[[ 11  17   5 -38  31 -20 -35]
 [ -6 -10  -6  43 -31  16  33]
 [ -2 -12  -3  45 -31  14  31]
 [ 38  20  17  45  -4 -10  -9]
 [ 41  25  18  17  16 -19 -25]
 [ 38  20  16  37   1 -15 -17]
 [-30 -12 -13 -51  16   4  -4]
 [ 38  23  19  11  17 -22 -29]
 [ 11  18   7 -37  33 -18 -34]
 [-40 -24 -18 -20 -11  16  26]]
=>
[[-40 -24 -18 -20 -11  16  26]
 [-30 -12 -13 -51  16   4  -4]
 [ -6 -10  -6  43 -31  16  33]
 [ -2 -12  -3  45 -31  14  31]
 [ 11  17   5 -38  31 -20 -35]
 [ 11  18   7 -37  33 -18 -34]
 [ 38  20  16  37   1 -15 -17]
 [ 38  20  17  45  -4 -10  -9]
 [ 41  25  18  17  16 -19 -25]
 [ 38  23  19  11  17 -22 -29]]

[[ 25  -6  -6 -19  -3 -63 -20 -22]
 [ 29 -64  -7   7 -39 -37 -64 -53]]
=>
[[ 29 -64  -7   7 -39 -37 -64 -53]
 [ 25  -6  -6 -19  -3 -63 -20 -22]]

[[ -8 -46 -11  -2 -12  15 -16  -2]
 [  2   4   0  -5  27 -26  35   2]
 [ 39  -6  -3   2   6 -43   4  -3]
 [ -4  11  -2 -10  -9  22  13  -5]
 [ 12  13   2 -11  11   1 -13   4]
 [-17   6 -10  10   6  -1 -10  -4]
 [-54  -4   4  20   0  29 -18   3]
 [ 25 -33   7   2  -5  -4   6  10]
 [ -5 -33   5  13  19   8   0   8]]
=>
[[ -8 -46 -11  -2 -12  15 -16  -2]
 [-17   6 -10  10   6  -1 -10  -4]
 [ 39  -6  -3   2   6 -43   4  -3]
 [ -4  11  -2 -10  -9  22  13  -5]
 [  2   4   0  -5  27 -26  35   2]
 [ 12  13   2 -11  11   1 -13   4]
 [-54  -4   4  20   0  29 -18   3]
 [ -5 -33   5  13  19   8   0   8]
 [ 25 -33   7   2  -5  -4   6  10]]

[[ -4   4  -2]
 [ -6   6  -3]
 [ -2   2 -58]
 [  0   0  -9]
 [ 61 -64   3]
 [ 32 -34  13]
 [-10  11 -10]]
=>
[[ -2   2 -58]
 [-10  11 -10]
 [  0   0  -9]
 [ -6   6  -3]
 [ -4   4  -2]
 [ 61 -64   3]
 [ 32 -34  13]]

[[-27  41 -65  -1 -19   9   9  39  11  19  -8]
 [-21  38 -61  -1 -16   9   1  32  15  19  -8]
 [  0   5 -11  -1   1  -2  -7   3   6   2  -3]
 [-12  25 -37  -2  -7   4   1  11   7   8 -14]
 [-13  32 -47  -1  -7   2   4  19  11   8 -13]
 [-19  32 -55  -3  -9   3   3  26  17  12 -10]
 [ -7  15 -20   0   1   1  -8   2   5   9  -4]
 [-13  18 -29  -2  -4   1  -5   8   1   9 -11]]
=>
[[-27  41 -65  -1 -19   9   9  39  11  19  -8]
 [-21  38 -61  -1 -16   9   1  32  15  19  -8]
 [-19  32 -55  -3  -9   3   3  26  17  12 -10]
 [-13  32 -47  -1  -7   2   4  19  11   8 -13]
 [-12  25 -37  -2  -7   4   1  11   7   8 -14]
 [-13  18 -29  -2  -4   1  -5   8   1   9 -11]
 [ -7  15 -20   0   1   1  -8   2   5   9  -4]
 [  0   5 -11  -1   1  -2  -7   3   6   2  -3]]

[[-39  -9 -26 -20 -12 -15 -12]
 [ -2   2 -32 -21   8 -18  41]
 [ 36  21 -28  26   4 -17  -4]
 [ 25 -25   5 -17 -15 -37   4]
 [ 43 -23  14  16   4   5 -17]
 [-25  41 -11  20 -12  -6 -15]
 [ 11  32 -36  19  24   7  -1]
 [ -2 -31 -44  -4 -10  12  17]
 [ -4  -6  46 -14 -22 -17   6]]
=>
[[ -2 -31 -44  -4 -10  12  17]
 [ 11  32 -36  19  24   7  -1]
 [ -2   2 -32 -21   8 -18  41]
 [ 36  21 -28  26   4 -17  -4]
 [-39  -9 -26 -20 -12 -15 -12]
 [-25  41 -11  20 -12  -6 -15]
 [ 25 -25   5 -17 -15 -37   4]
 [ 43 -23  14  16   4   5 -17]
 [ -4  -6  46 -14 -22 -17   6]]
